Below are the code and all the weights of a small trained network. Each question names an input and a target symbol and asks about switching units off, where a switched-off unit gives its printed mean instead of its output.

import numpy as np


def w(rows, s, z=0):
    codes = np.array(rows[::2]) - 128.0
    scale = np.full(codes.shape[1], s)
    scale[-1] = z or s
    return codes * scale


def norm(h):
    return h / np.sqrt((h * h).mean(-1, keepdims=True) + 1e-5)


def f(y):
    return np.maximum(y, 0)


def softmax(a):
    e = np.exp(a - a.max(-1, keepdims=True))
    return e / e.sum(-1, keepdims=True)


def log_softmax(a):
    a = a - a.max(-1, keepdims=True)
    return a - np.log(np.exp(a).sum(-1, keepdims=True))


def net(x, mask):
    ids = ['ΓΘΠΣΦαβελμτω'.index(c) for c in x.split()]
    T = len(ids)
    res = E[ids] + P[:T]
    r = norm(res)
    for j in range(3):
        rows = slice(2 * j, 2 * j + 2)
        q, k, v = (r @ M[0][rows].T for M in (Q, K, V))
        z = softmax(np.where(np.tri(T) > 0, q @ k.T / 2**0.5, -1e9)) @ v
        o = O[0][rows]
        res = res + np.where(mask[j], z, o[:, -1]) @ o[:, :-1]
    y = f(norm(res) @ A[0][:, :-1].T + A[0][:, -1])
    res = res + np.where(mask[3:19], y, B[0][:, -1]) @ B[0][:, :-1]
    return log_softmax(norm(res)[-1] @ U[:, :-1].T + U[:, -1])


Q, K, V, O, A, B = {}, {}, {}, {}, {}, {}
E = w([
[103,227,76,175],'Γ',
[32,151,122,157],'Θ',
[157,116,90,110],'Π',
[142,125,86,93],'Σ',
[73,8,134,2],'Φ',
[140,104,93,114],'α',
[150,115,100,96],'β',
[170,77,198,159],'ε',
[154,119,79,103],'λ',
[76,130,117,106],'μ',
[137,115,82,99],'τ',
[155,92,80,101],'ω',
],0.0068)
P = w([
[75,175,213,175],'0',
[123,71,57,240],'1',
[137,68,37,229],'2',
[143,67,24,224],'3',
[152,70,20,223],'4',
[156,57,12,228],'5',
[163,64,10,223],'6',
[167,57,8,227],'7',
[169,58,5,231],'8',
],0.0031)
Q[0] = w([
[227,55,11,65],'head 0',
[177,113,94,92],'head 0',
[94,141,115,169],'head 1',
[122,180,176,115],'head 1',
[248,107,148,104],'head 2',
[2,128,217,157],'head 2',
],0.0082)
K[0] = w([
[98,233,211,68],'head 0',
[104,165,233,83],'head 0',
[137,151,110,216],'head 1',
[155,130,84,76],'head 1',
[194,123,207,90],'head 2',
[166,2,27,200],'head 2',
],0.0065)
V[0] = w([
[105,153,85,191],'head 0',
[9,82,222,126],'head 0',
[152,37,92,194],'head 1',
[194,163,187,178],'head 1',
[43,109,2,68],'head 2',
[79,20,64,232],'head 2',
],0.0041)
O[0] = w([
[143,130,193,92,163],'head 0',
[203,137,121,126,176],'head 0',
[96,155,194,112,199],'head 1',
[146,98,118,91,58],'head 1',
[150,98,138,3,253],'head 2',
[150,192,191,105,103],'head 2',
],0.0065,0.0035)
A[0] = w([
[220,174,231,174,26],'neuron 0',
[185,108,58,210,133],'neuron 1',
[210,102,206,201,74],'neuron 2',
[146,224,89,216,187],'neuron 3',
[53,180,140,190,159],'neuron 4',
[115,174,97,93,135],'neuron 5',
[105,205,59,177,124],'neuron 6',
[95,210,183,178,50],'neuron 7',
[65,60,51,159,173],'neuron 8',
[221,105,131,146,6],'neuron 9',
[181,63,254,193,19],'neuron 10',
[160,81,115,171,96],'neuron 11',
[65,231,242,68,129],'neuron 12',
[103,124,152,38,154],'neuron 13',
[196,180,212,91,150],'neuron 14',
[63,133,89,193,135],'neuron 15',
],0.0058,0.002)
B[0] = w([
[87,124,193,77,154],'neuron 0',
[77,209,127,106,236],'neuron 1',
[181,115,130,53,162],'neuron 2',
[204,81,149,110,191],'neuron 3',
[87,222,166,133,159],'neuron 4',
[162,124,167,146,171],'neuron 5',
[211,93,112,153,177],'neuron 6',
[64,156,79,80,149],'neuron 7',
[93,147,205,143,253],'neuron 8',
[76,190,130,143,161],'neuron 9',
[179,172,224,3,160],'neuron 10',
[86,172,112,89,180],'neuron 11',
[174,98,103,198,184],'neuron 12',
[167,78,145,181,230],'neuron 13',
[63,86,142,155,176],'neuron 14',
[186,112,151,127,176],'neuron 15',
],0.0054,0.0035)
U = w([
[175,36,180,226,61],'Γ',
[131,167,114,91,143],'Θ',
[26,97,48,66,89],'Π',
[213,43,79,55,94],'Σ',
[142,161,85,105,69],'Φ',
[124,96,18,217,186],'α',
[75,155,182,220,251],'β',
[51,52,164,137,115],'ε',
[147,182,69,95,116],'λ',
[146,150,246,70,107],'μ',
[249,184,133,196,105],'τ',
[42,184,145,104,215],'ω',
],0.012,0.0022)

Each question gives the input, a string of symbols that net reads in full, and the target symbol t.
The units are the heads (2 rows each of Q, K, V and O) and the neurons (one row each of A and B). Each row of codes is followed by its name. A weight is (code - 128) times the scale printed after its matrix; where a second scale follows, it is the last column's (O, A, B and U).
mask holds one flag per unit, heads first, then neurons. A switched-off unit (its flag False) gives its mean, the last column of its rows in O or B, instead of its output. The means were averaged over made-up inputs and are rounded, as every weight is.
A unit's drop is (log p(t) with every unit on - log p(t) with that unit switched off) / (log p(t) with every unit on - log p(t) with every unit switched off).
The circuit of an input: a set's keep is (log p(t) with only the set's units on - log p(t) with every unit switched off) / (log p(t) with every unit on - log p(t) with every unit switched off). Starting from the 12 units with the biggest drops (on a tie, the unit counted first), units are removed one at a time, each time the one whose removal leaves the highest keep (on an exact tie, the one counted first), for as long as the keep stays at least 0.8.
circuit, biggest first: the units of the circuit, biggest drop first
k most important neurons: the k neurons with the biggest drops, biggest first
heads that matter: for each layer, one digit per head in row order, 1 if its drop is at least 0.15 and else 0, layers parted by /
drop of u: that unit's drop, to one decimal
input ε α τ Σ τ Σ, target τ: heads that matter	001
input α Σ τ β λ, target μ: circuit, biggest first	head 2; neuron 14
input β ω β λ β λ, target α: circuit, biggest first	head 2
input Π λ Γ τ Σ ε Π, target β: circuit, biggest first	head 2; head 0; neuron 8
input λ β τ τ μ τ, target ε: circuit, biggest first	head 0; neuron 8
input Σ τ ε τ Φ β Π τ τ, target Π: heads that matter	000
input α λ τ ε ω Σ β ω, target μ: circuit, biggest first	head 2; head 1
input λ τ μ Σ, target ε: circuit, biggest first	head 0; neuron 8
input ε Γ β Σ ω τ, target τ: circuit, biggest first	head 2; neuron 3
input α τ τ ε β, target μ: circuit, biggest first	head 2; neuron 0
input ε α Π, target τ: heads that matter	001
input Π ε τ λ τ τ, target β: circuit, biggest first	head 2; neuron 8
input Σ τ τ Γ, target τ: 3 most important neurons	neuron 6; neuron 4; neuron 3
input ω τ τ τ Φ ε ε τ, target Γ: heads that matter	011
input μ Σ τ μ β β τ Σ, target λ: heads that matter	100
input τ τ Σ τ Γ, target τ: heads that matter	000
input ω τ β, target Γ: heads that matter	001
input Π Θ τ Θ Φ μ ε β, target β: heads that matter	101
input Σ τ Π Σ Σ Σ Φ λ, target Π: heads that matter	001
input μ τ τ β μ, target Γ: 2 most important neurons	neuron 12; neuron 14
input τ μ Σ τ τ ε, target μ: most important neuron	neuron 10
input β τ β τ τ Σ, target α: drop of head 1	0.0
input Φ ε Σ ω Σ τ Γ Π μ, target Γ: drop of neuron 12	0.2
